Here are made-up objects, facts about them, and rows of numbers that follow some of those facts. Name the object behind each unnamed row.

Some facts about the objects:
z_322 tizis: z_935 z_686 z_827
z_373 tizis: z_487 z_463
z_61 tizis: z_536 z_376 z_841 z_125
z_536 tizis: z_376 z_236
z_672 tizis: z_95
z_276 tizis: z_827
z_746 tizis: z_574 z_718 z_623
z_915 tizis: z_591
z_688 tizis: z_522
z_156 tizis: z_574 z_312
z_462 tizis: z_258 z_392
z_779 tizis: z_127 z_318 z_572
z_745 tizis: z_961 z_322
z_857 tizis: z_254 z_385
z_293 tizis: z_581 z_385 z_61
z_150 tizis: z_711 z_319
z_677 tizis: z_940
z_336 tizis: z_54 z_906
z_190 tizis: z_435 z_400
z_935 tizis: z_400 z_487 z_940
z_88 tizis: z_277 z_752 z_373 z_940
z_465 tizis: z_400 z_894
z_90 tizis: z_841
z_154 tizis: z_125 z_935 z_158 z_375
z_400 tizis: z_894
z_54 tizis: z_935 z_236
z_912 tizis: z_961 z_350 z_435
z_70 tizis: z_95
z_319 tizis: z_961 z_940
z_761 tizis: z_954 z_277 z_522 z_662
z_710 tizis: z_229 z_319
z_653 tizis: z_935
z_940 tizis: z_487
z_290 tizis: z_522
z_267 tizis: z_463
z_959 tizis: z_160 z_487 z_672
z_398 tizis: z_392 z_686 z_572
z_551 tizis: z_125
z_435 tizis: z_250 z_894
z_169 tizis: z_300
z_848 tizis: z_465
z_350 tizis: z_927 z_894 z_827
z_599 tizis: z_543
z_125 tizis: z_367 z_95 z_711 z_376 z_97
z_942 tizis: z_127 z_375
z_827 tizis: z_435 z_894
z_718 tizis: z_193 z_267
z_613 tizis: z_298 z_543
z_376 tizis: z_250
z_894 tizis: z_487
z_591 tizis: z_672
z_367 tizis: z_277
z_954 tizis: z_205
z_623 tizis: z_400 z_487
z_97 tizis: z_927 z_400
z_215 tizis: z_986
z_158 tizis: z_127
z_104 tizis: z_578
z_208 tizis: z_836
z_696 tizis: z_229 z_524
z_836 tizis: z_848 z_752
z_134 tizis: z_149 z_718
z_229 tizis: z_88
z_31 tizis: z_961
z_227 tizis: z_141 z_487 z_322
z_421 tizis: z_150 z_811
z_233 tizis: z_150 z_585 z_373
z_95 tizis: z_319 z_827
z_532 tizis: z_103
z_499 tizis: z_522 z_318 z_935
z_363 tizis: z_411 z_398
z_838 tizis: z_318 z_894
z_286 tizis: z_319 z_639 z_205
z_312 tizis: z_935 z_827
z_141 tizis: z_927
z_463 tizis: z_361 z_912
z_278 tizis: z_450 z_125 z_672
z_841 tizis: z_487
z_103 tizis: z_54 z_752 z_686
z_906 tizis: z_370
z_489 tizis: z_991 z_150 z_61 z_462 z_465
z_277 tizis: z_350 z_361 z_940
z_205 tizis: z_400 z_935
z_331 tizis: z_857
z_211 tizis: z_836 z_841 z_894
z_193 tizis: z_400 z_463
z_519 tizis: z_54 z_374
z_309 tizis: z_48
z_385 tizis: z_298
z_127 tizis: z_912
z_811 tizis: z_350
z_662 tizis: z_158 z_623
z_487 tizis: z_250
z_149 tizis: z_841 z_97
z_126 tizis: z_745
z_113 tizis: z_388
z_43 tizis: z_711 z_662
z_258 tizis: z_190 z_779
z_333 tizis: z_193
z_581 tizis: z_175
z_524 tizis: z_487
z_927 tizis: z_250 z_361
z_300 tizis: z_190 z_672 z_374
z_986 tizis: z_465
z_452 tizis: z_435 z_190 z_986
z_254 tizis: z_623 z_779
z_399 tizis: z_336
z_450 tizis: z_250
z_675 tizis: z_623
z_572 tizis: z_827
z_852 tizis: z_675
z_844 tizis: z_435 z_487 z_912 z_935
z_14 tizis: z_718 z_696
z_585 tizis: z_127 z_158
z_388 tizis: z_954 z_286 z_236
z_175 tizis: z_276
z_48 tizis: z_193
z_694 tizis: z_250
z_950 tizis: z_915 z_935
z_375 tizis: z_435 z_250 z_672 z_465
z_374 tizis: z_336 z_677
z_578 tizis: z_336 z_551
z_445 tizis: z_662
z_686 tizis: z_435 z_160 z_319
z_361 tizis: z_487 z_894
z_737 tizis: z_868 z_258 z_227
{z_392 z_746 z_156 z_745 z_150 z_298 z_465 z_400 z_54 z_912 z_70 z_710 z_653 z_551 z_613 z_97 z_215 z_158 z_227 z_421 z_463 z_841 z_574 z_205 z_331 z_662 z_126 z_258 z_58 z_585 z_175 z_694 z_950 z_374 z_737} kezude e
{z_322 z_61 z_688 z_462 z_411 z_190 z_319 z_761 z_959 z_350 z_376 z_954 z_623 z_696 z_286 z_141 z_277 z_385 z_581 z_831 z_399 z_852 z_982 z_375} kezude d
{z_373 z_536 z_672 z_276 z_779 z_293 z_336 z_935 z_599 z_125 z_827 z_836 z_31 z_499 z_363 z_639 z_103 z_519 z_811 z_487 z_149 z_43 z_333 z_300 z_986 z_572 z_869} kezude c
{z_160 z_915 z_857 z_90 z_290 z_267 z_435 z_169 z_942 z_104 z_208 z_134 z_229 z_503 z_278 z_236 z_489 z_211 z_193 z_690 z_127 z_711 z_113 z_370 z_991 z_524 z_452 z_254 z_675 z_844 z_14 z_388 z_48 z_522 z_361} kezude a
{z_967 z_677 z_88 z_154 z_940 z_398 z_848 z_718 z_250 z_894 z_591 z_367 z_318 z_233 z_95 z_532 z_838 z_312 z_906 z_309 z_752 z_927 z_450 z_868 z_961 z_578 z_445 z_686 z_543} kezude b

Some rows with their names:
[  6  13  30 -47 -22  37  38  -3 -39   6 -35 -24 -26 -22  22  25  22   6
   1  -5  -5   5  36  11  -6  19]: z_277
[ 52 -10 -45  -5 -38 -11  11  23  15 -34  13  -7 -12  -1   5  24 -18 -26
 -67 -23  13 -11  -6   6  -3 -29]: z_388
[ -1  34  17 -30  48 -34 -34   7  13 -44  10 -23 -15  13 -21  -3 -21   2
  55 -48 -22 -43  12  26   0 -21]: z_233
[-11  19  37  -9  33 -27 -27 -13   4 -58  26 -12  -2  25 -32  12 -16   6
  31 -42  19 -56   8  29  13  -2]: z_445
[-45 -12   3 -30  45 -15 -33 -15   0 -10 -10 -40   9  25 -11  -1  21  -5
  32  10   1 -70  33   4  40   5]: z_718
[ -9  -9  12  32  23  27  19 -26  15  19 -15  21   9  -3 -25  -9  -8   2
  24  -7  -9  24 -37 -54 -35  33]: z_175
[-22 -17  11  41   9  47  -4 -34  36  29  -4   1  27 -15  21 -29 -41 -29
   8  15 -35 -31 -64 -25 -25  26]: z_58
[-24  11  -6  19 -22 -16 -16  15 -15  13  28  29  30   2  18 -31  46  44
  16  36   1  51  18  18  23   6]: z_986
[ -5   3 -17  26  21  33  19 -26  54   5 -15   9 -24  -9   8 -15 -13 -15
  31 -40 -48   1 -41 -24 -27  30]: z_126
[ 21  24  41 -45  -8  30   8   9 -56  37 -30 -30  -3   1   5  10 -15  11
  -9  25  10  21  16 -13 -31   3]: z_581
[ -5   6  53 -38 -20  29  18 -14 -56  12 -33 -15  -3 -14  13  36  22  13
  -3  18   5  -6  40   5   5  32]: z_623
[ 23 -33 -30   9   3 -19   7  15  -6   2 -21  -7   7   0 -18  21  25 -23
 -67  -4   0  12  20  -9  44 -20]: z_361
[ 50 -32 -38  -4  -1 -13  -3  25   1 -11  -1  -4   4 -10 -19  13  -9 -23
 -58  -5 -14  15  28 -19  30 -44]: z_90
[ 48 -16 -20  -9  15 -27 -28  47   9 -11   2  11   1 -35  -7  28 -19 -15
 -57 -29 -24  29  26 -25  21 -32]: z_452
[  1 -10   5  37  14  21  53 -38  47   9 -32  26 -13   3 -14  -5  -3 -17
  30 -22 -22  -2 -34  -7 -23  21]: z_150
[ 16  -3  12  30  30  33  12 -30  52 -17 -13  25 -12  -8  -6   1 -17 -23
  44 -37 -50  -1 -16 -21 -32  14]: z_421
[-42  28 -22 -36  48 -46  -7  10  -4  -2  -1 -28 -38  19 -14 -11   5  16
  23 -18  27 -23  -2 -14 -11  -5]: z_686
[-13  32  19  29 -37 -22 -25  22 -21   9  50  32  33  12   7 -19  19  40
  15 -15   4  58 -10  40   9  19]: z_779
[-52  42  56 -43   4   1  14  10 -36  67 -31 -19  -3 -26  34  10 -20   3
 -28  16   4  27 -15   1 -10  31]: z_411

Which object is each row?
No name comes twice in this set of rows, the named rows included.
[ 75 -17 -13  -3  19 -31  -1  24  22 -17  -1  22 -11 -16 -18  15 -29 -19
 -37 -19 -26  30  29  -6  14 -60] | z_278
[  2  -5  27  24  23  24 -29   1  51  -9   8  38   6 -32   3   8 -24  -6
  15 -39 -31   9 -29 -64 -30  28] | z_737
[-36 -43   6  49   2  32  33 -52  13   5 -41  30   6   5 -17  12  41   0
  11  17  12   0 -14 -38  -7  59] | z_400
[  7   4 -38  13  10  41  18 -18  62  -8  -7   1 -29  -2  19 -10  -1 -28
  38 -45 -53  -6 -29 -37 -41  19] | z_710
[-60 -15   4  -3  47 -47  18 -28 -20   8 -40 -12 -20  40 -47  -1  46  23
  16  45  75 -28  25   3  11   2] | z_250
[-20  20 -46   7 -38   5 -21  21 -13  15  36   5   9  13  33 -43  46  33
  20  26  -5  30   9   6   8   8] | z_836
[-63  -7  -6 -18  43 -42  -1 -13 -19   1 -23 -23  -6  32 -46   7  41  23
  12  15  66 -37  20  -5  13  16] | z_894
[ 15 -31  19  37  10  33  43 -35  47 -15 -18  54 -17 -11  -8  -5 -20 -12
  39  10  -3 -10 -17 -13 -35  -6] | z_551
[  3  33  56 -38 -58  39   4  -1 -42 -20   8 -18   0 -17  30  45 -25  -5
 -22 -28   5 -17  -4  27 -19  44] | z_688
[-63   5 -45 -35  34 -32   6 -13 -12   5 -15 -45 -28  37  -8 -13  31  12
   2  24  62 -46  -4 -10   4   6] | z_752
[-13  36   9 -50 -15  14  58 -14 -31  38 -53 -31 -45 -10  24   9   7  -9
   3   3   3   6   8  34 -12  30] | z_319
[ 15  17 -38  -6 -59  -5 -27  26  13 -31  68  24 -14  -5  58 -37  -9  25
  26  24   2  18   0  33 -30 -31] | z_519
[ 24 -24 -70   3 -10 -17  32  10   5   8 -13 -33  -7   9  -3   6  20 -29
 -67 -11  -3  -4  -3   7  35 -16] | z_229
[-40   6 -26 -17  27 -35  10 -21  -5  -5 -18 -26 -31  41 -30   4  32  15
  29  13  60 -48   8   0   6  -1] | z_940
[-58  -1  18  55  26   2  30 -34  29  57 -28  31   3 -20  -6  -4  -7  -2
  -8   5  13  32 -60 -37 -25  50] | z_392

The same objects again, as new rows of numbers:
Some objects and their rows:
[ 29  48  58  -6 -12 -55  27  54 -29  21  21 -63  18 -21 -48 -27 -23   1
 -52 -35  -4  10 -43  -9   2  -5   3  -3 -22 -23 -53 -15  28 -15  -7   7
  18  24 -26  22 -24  -4  -1  -7   2  20  -4  21   4]: z_293
[ -2  37  25 -13 -16 -36   8  10 -19  28  37 -14  43  21 -23 -53 -26 -15
 -45 -29 -33  13 -37 -21   5  -7 -14 -35  -2 -20 -36  -8   5  24  -8  40
   7  -6 -14 -20  -2 -44 -21 -12  22  47  -9  29  16]: z_113
[-11  28  42   1  -6 -41  11  -2   2  60  -8 -58  42   9 -32 -15  30   3
 -22 -15 -47  -1 -21 -32  13   9  10 -32  14 -21 -35  -9  11 -16  13  18
  16  42 -35 -29 -50 -31 -40 -34  10  47 -17  27   3]: z_319
[  9  70  34 -10 -14 -11   5   0 -10   9   9 -34  31   1 -45  -8   5   3
 -14   6 -25   9 -33  -2   8 -15  16  -7 -29 -27 -50  18   3   0   6  17
  -3  35 -14 -31 -11 -13  27 -28  21  16 -10  17 -19]: z_175
[ -6  44  36  -1 -14 -29   5  11 -32  23  25 -23  31  21 -25 -60 -25 -17
 -37 -11 -24  10 -38 -15  10 -15  -2 -34  -9 -33 -28   1   1  18  -9  30
  12   1 -11 -12  -1 -41 -18  -5  31  40  -9  28  18]: z_90
[  6  55  36 -31 -23 -28  16   9  -5  23  14 -35  29  -5 -44  -6  -1  16
 -17  16 -38  27 -27 -12  12 -11  12  -2 -31 -22 -57   7   5  -3  -3  26
   9  31  -7 -36 -16 -21  21 -18   9   5   0  12 -21]: z_421
[-20  30  50   0  -5 -35   4   6 -12  39  -6 -58  25   8 -29 -11  22 -13
 -21 -19 -29   1 -19 -13  11   3  28 -29   9 -27 -35 -12  19 -26  17  18
  13  33 -36 -19 -34 -36 -30 -35  22  51 -12  24   4]: z_350
[-10  25  30  12 -13 -26  -5  10 -35  30  15 -20  45  23 -35 -63 -18  -9
 -28 -13 -28   4 -34 -22  20 -11   1 -31  -4 -32 -27   6   1  17  -1  25
  17   6  -6 -22   6 -32 -17  -4  40  36 -13  17  19]: z_48
[ -2  46  30  11 -17 -21   3   2 -29  26  20 -23  43  23 -27 -65 -17 -18
 -36 -13 -31   3 -39 -17  11 -15  -2 -38  -6 -36 -24   5   2  23  -6  23
  14   5 -11 -11  -1 -36 -22  -8  33  41 -14  28  21]: z_524
[ -9  38  33  -8  -9 -32  -2  11 -34  24  28 -22  32  23 -34 -58 -28 -15
 -42 -17 -19   8 -35 -16  17 -18  -7 -31  -4 -26 -31   3   2  19 -13  28
  12  -1 -14 -22   6 -42 -15  -5  30  39 -10  20  17]: z_208
[ -6  41  36 -15 -17 -37   9   7 -29  31  34 -28  25  13 -18 -56 -32  -8
 -49  -1 -28  19 -37 -23   8 -24  -8 -32  -3 -30 -30  -8   9  16 -18  32
  14   1  -6 -11  -5 -44 -29  -4  17  33  -6  22  19]: z_278
[  5  39  25 -26   0 -32  -6  14 -11  18  20 -32  36   2 -66 -10   6  17
 -11 -18 -24   6 -33 -13  24 -10   0  -2 -23 -10 -55  17   5   1  12  22
  -1  28 -26 -60  -3  -7  43 -23  13  17 -11   4 -29]: z_58
[ 16  73  22 -32  -7 -15   7   4   2  14  15 -20  41  17 -49  -3   3  -2
 -12 -11 -36   9 -25  -8  14  -5  -4 -13 -34  -2 -55  21  -3  13  -3  37
  -3  20 -32 -39 -18 -27  29 -29  17  32  -2  29 -24]: z_374
[  7  44  42   8 -25 -19  -9   6 -50   2   8 -37  58 -13 -38 -38  10   3
 -30 -23 -35  17 -45  -2  26  -7  11 -15  -7  -9 -11  28  27 -34   1  24
   1  22 -34 -15 -50 -37 -27  -9  16  28   9  27   1]: z_927
[  9  47  36  25 -28  -3  -7  -7 -45   2   0 -36  70  -9 -39 -39  23   0
 -20 -29 -40   5 -46   1  25  -3   7 -17  -1 -14  -8  36  21 -24   8  14
  -1  26 -37 -19 -49 -26 -28 -17  21  35   1  30   2]: z_894
[ -3  57  32 -27 -17 -16   7   8 -14   2  22 -39  16  -7 -41   1  -8   4
 -23  11 -21  28 -25   4  10 -22  21   5 -23 -19 -61   3  11  -7  -4  24
   2  24 -12 -36   1 -29  31 -25  15  13   0  10 -23]: z_737
[ 12  50  24  -2 -27 -13   8  -1   4  23   4 -33  50  -6 -44  -7  16  19
  -7   3 -49  13 -27 -16   9  -5  11  -5 -21 -23 -54  19   4   8  11  14
   1  40  -8 -45 -17  -6  20 -28  15  10 -12  17 -20]: z_158
[  9  60  29 -12 -22 -15   7  -1  -6  23  -1 -34  41  -1 -45  -9   8  18
  -8  17 -43  15 -25 -13  12 -10  15  -2 -26 -25 -51  16   3   0   3  19
   5  38  -6 -36 -18 -15  16 -23  16   8  -7  17 -20]: z_912
[-18  28  48   2  -4 -38   9  12  -8  43  -6 -52  31  15 -27 -11  21 -13
 -16 -22 -32   6 -21 -16  11   7  25 -33   9 -24 -35 -13  17 -25  17  23
  14  28 -34 -17 -36 -35 -28 -34  22  53  -9  30   3]: z_277

Rows to name:
No name comes twice in this set of rows, the named rows included.
[  5  32  26  32 -33  -8  -4  -6 -35  -1  21 -35  72 -24 -35 -26  23   8
 -30 -46 -37  13 -45   1  18  -3   2 -12  14  -4 -17  25  35 -23  19  16
 -12  25 -35 -34 -37 -25 -23 -21  16  36  -3  22  -1] | z_318
[ 12  50  27  -2 -26 -15   9   2   3  22   3 -27  48   1 -43  -5  11  15
  -5  -1 -44  15 -22 -11   7  -4  14  -4 -25 -21 -55  16   4   3  15  22
   1  31  -3 -39 -12 -12  23 -28  18  14  -5  18 -18] | z_662
[ 17  58  28 -16 -25 -21  17  -5   5  31   6 -32  46  -3 -44 -11  13  19
 -12  11 -51  13 -25 -22  11  -5   5  -7 -27 -19 -56  20  -2   8   4  21
   5  38  -6 -41 -27 -12  14 -25   5   9  -9  19 -20] | z_150
[-18  25  36   0   7 -33  -3  -7 -10  35  11 -64  26   2 -36  -8  25  -1
 -30 -31 -17 -14 -27 -14  15  -7  14 -22  30 -24 -33 -13  21 -11  12   6
   2  42 -51 -44 -25 -32 -22 -42  12  53 -27  17  -7] | z_411
[  6  64  33 -34 -18 -20  14   9 -10  14  14 -33  26   0 -39  -5  -5   7
 -17   9 -32  23 -23  -3  10 -13  15  -5 -30 -17 -56  10   2  -4  -4  33
   5  23 -14 -32 -14 -28  23 -22  14  14   3  19 -21] | z_950
[ 32  49  32  17 -17 -27  23  33 -14  36   0 -45  60 -10 -48 -28  -7   8
 -35 -37 -29   1 -29 -28   9  11  -7   0  -5  -2 -61  -3  11   7  -9   1
  29  32 -32  -8 -31  -5 -14 -17  18  29 -11  32   8] | z_639
[ 17  45  56 -34   4 -61   4  31 -13  12  39 -41  20 -10 -63 -11  -2  12
 -22 -22 -20   4 -56   1   8 -10   3 -19 -48 -38 -44   8  17 -14  27  31
 -20  27 -13 -19  -7   5  46 -19  -3  10 -11   3 -32] | z_613
[ 34  59  25  -8  -1 -33  21  39 -16  28  17 -38  52   3 -59 -25 -13  -6
 -42 -59 -13   2 -26 -19  14  13 -21   0  -8  21 -63   1  12  14 -20  18
  23  16 -59 -17 -29 -24  -1 -19  13  47  -5  42   1] | z_336
[ -7  38  36  -8 -22 -21  -5  -1 -56  -2  37 -55  37 -33 -36 -28   2  15
 -48 -22 -16  21 -44   1  27 -28   2   2  14  -8 -17  15  38 -33 -12  18
   1  28 -38 -35 -35 -46 -25 -12  -3  17   2  13  -5] | z_398
[  2  35   9 -16  12 -33  -5   5 -15  31  43  -9  56  37 -48 -59 -17 -13
 -44 -56 -25  -9 -45 -26  21  -6 -41 -38   7   0 -32   8   1  45 -10  37
   0  -5 -47 -51  -1 -40  -4 -16  20  58 -22  33   6] | z_370
[-13  25  43   5  -5 -34   9  11   0  38  -4 -45  40  19 -30  -9  25 -14
 -19 -38 -36   4 -17 -11  10  16  18 -35  12 -13 -38 -11  15 -20  22  28
   7  26 -37 -23 -35 -35 -26 -42  27  64  -8  29   3] | z_954
[ 14  33  44  11 -12 -36  19  50 -37  26  -2 -49  33 -11 -56 -29 -20   6
 -31 -24  -6  17 -18 -16  17   2  11  16  -9  -7 -62  -8  14 -14 -13  -2
  40  29 -25  -3 -16 -11  -3  -6  29  22   4  20  13] | z_333
[  6  63  34 -19 -22 -14  10  11  -8  11   5 -28  31   6 -40  -2  -3   4
 -12   5 -36  23 -22   1   9  -8  18  -5 -33 -18 -54  15   5  -6   1  31
   3  22 -10 -28 -10 -25  25 -27  23  19   1  19 -18] | z_653
[  7  26   7  37 -28 -13   5   0  -5  28  31  -9  68  16 -18 -50  -4 -13
 -31 -46 -44  -1 -35 -18   1   0 -16 -39  15 -21 -32   4   9  34  16  21
  -4   5 -10 -34   5 -21 -19 -27  38  55 -22  27  14] | z_522

